Below are the code and all the weights of a small trained network. Each question names an input and a class and asks about switching units off, where a switched-off unit gives its printed mean instead of its output.

import numpy as np


def w(rows, s, z=0):
    codes = np.array(rows[::2]) - 128.0
    scale = np.full(codes.shape[1], s)
    scale[-1] = z or s
    return codes * scale


def norm(h):
    return h / np.sqrt((h * h).mean(-1, keepdims=True) + 1e-5)


def f(y):
    return np.maximum(y, 0)


def log_softmax(a):
    a = a - a.max(-1, keepdims=True)
    return a - np.log(np.exp(a).sum(-1, keepdims=True))


def net(x, mask):
    res = np.array(x, float).reshape(1, 3) / 4 @ E
    u = 0
    for l in range(2):
        y = f(norm(res) @ A[l][:, :-1].T + A[l][:, -1])
        res = res + np.where(mask[u : u + 3], y, B[l][:, -1]) @ B[l][:, :-1]
        u += 3
    return log_softmax(norm(res)[-1] @ U[:, :-1].T + U[:, -1])


A, B = {}, {}
E = w([
[77,59,84,134,153,103,227,180],'x0',
[69,77,3,109,219,118,104,141],'x1',
[183,190,213,199,62,187,126,194],'x2',
],0.0056)
A[0] = w([
[158,124,208,136,11,124,202,33,2],'0.n0',
[142,203,239,233,69,123,194,173,24],'0.n1',
[124,75,141,253,130,133,228,202,54],'0.n2',
],0.005)
B[0] = w([
[254,183,90,113,112,33,63,84,190],'0.n0',
[128,48,197,50,140,75,130,75,253],'0.n1',
[97,114,185,173,119,194,92,133,218],'0.n2',
],0.0093,0.0036)
A[1] = w([
[170,156,200,177,122,230,2,155,252],'1.n0',
[126,152,79,97,77,183,175,117,60],'1.n1',
[91,210,97,158,79,114,174,145,68],'1.n2',
],0.0049,0.0016)
B[1] = w([
[92,134,58,237,47,181,183,179,255],'1.n0',
[124,110,97,137,123,112,200,91,128],'1.n1',
[151,98,217,11,119,98,200,3,128],'1.n2',
],0.0055,0.0051)
U = w([
[153,199,122,106,156,110,164,168,20],'0',
[173,158,123,53,150,178,158,164,2],'1',
[87,37,214,132,121,144,203,130,133],'2',
[74,91,43,18,216,51,109,65,209],'3',
[242,175,191,119,51,62,84,81,240],'4',
[104,178,61,151,206,181,81,139,75],'5',
[134,209,132,117,171,123,162,136,27],'6',
[106,154,91,247,93,228,115,194,206],'7',
],0.011,0.0052)

Each question gives the input, the list of numbers given to net, and the class t.
The units are the neurons (one row each of A and B). Each row of codes is followed by its name. A weight is (code - 128) times the scale printed after its matrix; where a second scale follows, it is the last column's (A, B and U).
mask holds one flag per neuron, layer by layer. A switched-off neuron (its flag False) gives its mean, the last column of its row in B, instead of its output. The means were averaged over made-up inputs and are rounded, as every weight is.
A unit's drop is (log p(t) with every unit on - log p(t) with that unit switched off) / (log p(t) with every unit on - log p(t) with every unit switched off).
The circuit of an input: a set's keep is (log p(t) with only the set's units on - log p(t) with every unit switched off) / (log p(t) with every unit on - log p(t) with every unit switched off). Starting from all 6 units, units are removed one at a time, each time the one whose removal leaves the highest keep (on an exact tie, the one counted first), for as long as the keep stays at least 0.8.
circuit, biggest first: the units of the circuit, biggest drop first
top k neurons: the k neurons with the biggest drops, biggest first
k most important neurons of layer l: the k neurons of layer l with the biggest drops, biggest first
drop of u: that unit's drop, to one decimal
input [7,-1,2], class 7: circuit, biggest first => [0.n2]
input [-2,1,-1], class 5: top 4 neurons => [0.n1 0.n2 1.n0 0.n0]
input [6,0,2], class 7: 2 most important neurons of layer 0 => [0.n2 0.n1]
input [-8,7,0], class 7: top 2 neurons => [0.n1 1.n0]
input [8,-2,1], class 7: top 2 neurons => [0.n2 0.n1]
input [-8,-1,1], class 7: top 2 neurons => [1.n0 0.n1]
input [7,-2,0], class 7: 2 most important neurons of layer 0 => [0.n2 0.n1]
input [6,-5,-2], class 4: top 2 neurons => [0.n0 1.n0]
input [1,0,3], class 2: top 3 neurons => [0.n1 0.n2 0.n0]
input [-6,1,6], class 7: top 2 neurons => [1.n0 0.n0]
input [-7,8,3], class 7: 2 most important neurons of layer 0 => [0.n1 0.n0]
input [2,1,6], class 2: drop of 0.n1 => 1.3
input [7,-8,-4], class 4: drop of 0.n0 => 1.0
input [-8,6,4], class 7: circuit, biggest first => [1.n0]
input [6,-8,-2], class 4: drop of 0.n2 => 0.0
input [7,1,1], class 7: top 2 neurons => [0.n1 0.n2]
